Below is a small trained network, with its code and all its weights. Each question gives an input and a class and asks what happens when units are switched off, that is, made to give their printed mean instead of their output.

import numpy as np


def w(rows, s, z=0):
    codes = np.array(rows[::2]) - 128.0
    scale = np.full(codes.shape[1], s)
    scale[-1] = z or s
    return codes * scale


def norm(h):
    return h / np.sqrt((h * h).mean(-1, keepdims=True) + 1e-5)


def f(y):
    return np.maximum(y, 0)


def log_softmax(a):
    a = a - a.max(-1, keepdims=True)
    return a - np.log(np.exp(a).sum(-1, keepdims=True))


def net(x, mask):
    res = np.array(x, float).reshape(1, 3) / 4 @ E
    u = 0
    for l in range(3):
        y = f(norm(res) @ A[l][:, :-1].T + A[l][:, -1])
        res = res + np.where(mask[u : u + 10], y, B[l][:, -1]) @ B[l][:, :-1]
        u += 10
    return log_softmax(norm(res)[-1] @ U[:, :-1].T + U[:, -1])


A, B = {}, {}
E = w([
[144,109,159,139,117,120,87,147,171,72],'x0',
[101,185,154,179,106,69,226,100,159,90],'x1',
[137,100,244,7,126,76,140,119,78,151],'x2',
],0.011)
A[0] = w([
[104,124,220,80,128,145,159,69,120,123,99],'L0N0',
[103,140,186,177,85,82,73,139,163,60,88],'L0N1',
[208,105,149,160,97,143,120,185,142,100,103],'L0N2',
[109,155,102,108,176,118,177,118,109,177,4],'L0N3',
[197,235,45,77,147,135,145,112,101,184,1],'L0N4',
[109,183,88,151,133,118,200,54,2,128,116],'L0N5',
[125,110,193,150,146,170,71,150,147,130,131],'L0N6',
[127,145,105,139,104,132,96,76,43,175,117],'L0N7',
[154,109,156,118,127,79,46,154,211,102,52],'L0N8',
[133,134,98,119,115,204,108,151,165,147,178],'L0N9',
],0.0079,0.003)
B[0] = w([
[192,168,80,185,18,99,58,188,197,194,253],'L0N0',
[196,108,119,117,183,160,123,67,24,110,215],'L0N1',
[179,118,182,80,120,127,193,61,130,53,177],'L0N2',
[168,176,69,33,255,123,171,111,36,119,167],'L0N3',
[206,38,130,82,165,99,180,82,119,25,181],'L0N4',
[201,109,174,133,121,186,110,102,96,87,248],'L0N5',
[85,181,63,132,77,91,106,25,17,157,197],'L0N6',
[207,190,169,141,220,146,170,97,101,120,184],'L0N7',
[240,150,123,74,214,164,196,138,78,117,206],'L0N8',
[67,115,177,147,148,214,90,55,190,128,212],'L0N9',
],0.0066,0.0058)
A[1] = w([
[80,116,118,221,153,184,157,139,188,95,16],'L1N0',
[114,151,152,66,161,69,171,130,132,165,89],'L1N1',
[186,209,103,124,107,82,179,72,120,115,209],'L1N2',
[102,182,230,113,111,13,227,123,93,153,109],'L1N3',
[65,6,60,105,183,190,102,147,148,186,119],'L1N4',
[141,62,75,89,207,121,78,196,96,213,116],'L1N5',
[67,217,130,170,137,83,198,147,155,54,122],'L1N6',
[105,47,137,114,101,30,120,191,116,195,104],'L1N7',
[109,69,77,101,195,219,119,229,42,77,3],'L1N8',
[152,154,104,94,63,79,124,253,209,224,108],'L1N9',
],0.0067,0.0014)
B[1] = w([
[150,109,134,61,199,131,95,167,230,252,187],'L1N0',
[145,99,84,129,229,112,85,184,92,115,166],'L1N1',
[56,144,175,157,89,169,98,70,102,147,254],'L1N2',
[109,15,27,27,115,170,81,112,143,57,222],'L1N3',
[77,121,163,120,92,128,151,114,128,64,170],'L1N4',
[121,143,191,87,2,107,129,6,96,42,185],'L1N5',
[67,87,158,98,92,210,88,152,130,49,185],'L1N6',
[83,58,51,131,64,160,216,192,217,224,163],'L1N7',
[94,80,145,197,141,194,47,67,61,78,182],'L1N8',
[130,198,128,209,144,122,170,168,209,196,169],'L1N9',
],0.0064,0.0075)
A[2] = w([
[121,113,146,96,127,55,143,144,151,177,4],'L2N0',
[132,130,230,74,131,173,75,73,119,194,207],'L2N1',
[54,113,129,122,16,127,112,135,110,87,166],'L2N2',
[193,168,129,71,101,83,157,137,118,104,101],'L2N3',
[115,249,149,205,113,97,115,99,84,152,177],'L2N4',
[147,98,133,146,221,160,115,126,145,145,187],'L2N5',
[179,167,145,124,163,124,143,127,99,81,146],'L2N6',
[117,200,32,195,174,124,166,117,152,79,88],'L2N7',
[145,95,128,153,146,120,30,114,168,74,138],'L2N8',
[166,91,157,104,111,117,100,146,123,141,127],'L2N9',
],0.011,0.003)
B[2] = w([
[132,111,59,165,77,100,34,151,160,204,145],'L2N0',
[71,186,150,178,144,103,168,178,193,98,246],'L2N1',
[70,231,177,158,179,136,100,106,120,113,189],'L2N2',
[197,44,47,149,134,140,97,141,119,170,170],'L2N3',
[126,193,185,120,143,57,228,199,105,134,143],'L2N4',
[161,148,44,126,30,3,150,187,168,145,178],'L2N5',
[254,145,77,184,131,111,183,138,70,175,168],'L2N6',
[118,30,98,39,125,142,35,111,89,143,166],'L2N7',
[130,106,192,61,134,114,180,137,74,173,193],'L2N8',
[70,49,37,136,126,196,137,73,165,89,172],'L2N9',
],0.0083,0.014)
U = w([
[88,66,55,92,71,128,77,164,228,167,212],'0',
[225,78,106,86,131,167,156,79,69,57,187],'1',
[6,184,207,106,108,169,108,91,144,52,166],'2',
[160,247,147,176,110,48,202,197,161,141,229],'3',
[126,126,187,133,154,103,94,179,134,151,20],'4',
[107,118,175,149,163,105,84,203,109,146,24],'5',
[109,119,170,148,147,93,113,182,126,169,3],'6',
[139,145,183,122,167,102,88,181,144,155,9],'7',
],0.014,0.0042)

Each question gives the input, the list of numbers given to net, and the class t.
The units are the neurons (one row each of A and B). Each row of codes is followed by its name. A weight is (code - 128) times the scale printed after its matrix; where a second scale follows, it is the last column's (A, B and U).
mask holds one flag per neuron, layer by layer. A switched-off neuron (its flag False) gives its mean, the last column of its row in B, instead of its output. The means were averaged over made-up inputs and are rounded, as every weight is.
A unit's drop is (log p(t) with every unit on - log p(t) with that unit switched off) / (log p(t) with every unit on - log p(t) with every unit switched off).
The circuit of an input: a set's keep is (log p(t) with only the set's units on - log p(t) with every unit switched off) / (log p(t) with every unit on - log p(t) with every unit switched off). Starting from the 12 units with the biggest drops (on a tie, the unit counted first), units are removed one at a time, each time the one whose removal leaves the highest keep (on an exact tie, the one counted first), for as long as the keep stays at least 0.8.
units of the circuit, in order: the units of the circuit, biggest drop first
unit that matters most: the unit with the biggest drop
k most important neurons of layer l: the k neurons of layer l with the biggest drops, biggest first
drop of u: that unit's drop, to one decimal
input [-8,1,-5], class 1: units of the circuit, in order : L0N4
input [7,-8,7], class 2: units of the circuit, in order : L1N5; L2N1
input [-7,4,-5], class 1: units of the circuit, in order : L2N7; L0N5
input [7,-8,4], class 2: units of the circuit, in order : L2N1; L1N5
input [2,-7,7], class 0: units of the circuit, in order : L0N1; L0N5; L2N9
input [1,7,7], class 0: units of the circuit, in order : L0N0; L1N3
input [-5,5,-6], class 0: 2 most important neurons of layer 1 : L1N0; L1N5
input [3,2,-1], class 3: 2 most important neurons of layer 2 : L2N4; L2N9
input [8,-6,-7], class 1: 3 most important neurons of layer 2 : L2N8; L2N1; L2N0
input [-3,1,1], class 3: 2 most important neurons of layer 1 : L1N3; L1N2
input [6,-6,-2], class 1: 2 most important neurons of layer 0 : L0N8; L0N2
input [-3,5,2], class 2: 2 most important neurons of layer 1 : L1N2; L1N3
input [5,0,-2], class 1: 3 most important neurons of layer 0 : L0N1; L0N8; L0N0
input [-8,8,-2], class 1: unit that matters most : L0N3
input [-1,4,-5], class 0: 2 most important neurons of layer 1 : L1N0; L1N5
input [-4,6,4], class 2: 2 most important neurons of layer 1 : L1N3; L1N2
input [7,8,-7], class 2: 4 most important neurons of layer 0 : L0N8; L0N5; L0N4; L0N7
input [7,6,0], class 1: 2 most important neurons of layer 0 : L0N1; L0N8
input [-4,5,-1], class 2: 2 most important neurons of layer 1 : L1N2; L1N6
input [0,5,-7], class 0: unit that matters most : L1N0
input [-6,3,-3], class 1: 2 most important neurons of layer 0 : L0N4; L0N3
input [-8,3,-4], class 1: 2 most important neurons of layer 2 : L2N7; L2N1
input [-2,3,-8], class 0: drop of L1N0 : 0.1
input [5,2,7], class 0: drop of L0N0 : 0.2
input [-3,8,-5], class 2: drop of L1N6 : 0.7
input [5,0,-4], class 1: drop of L0N2 : 0.2
input [1,-2,3], class 3: unit that matters most : L0N0
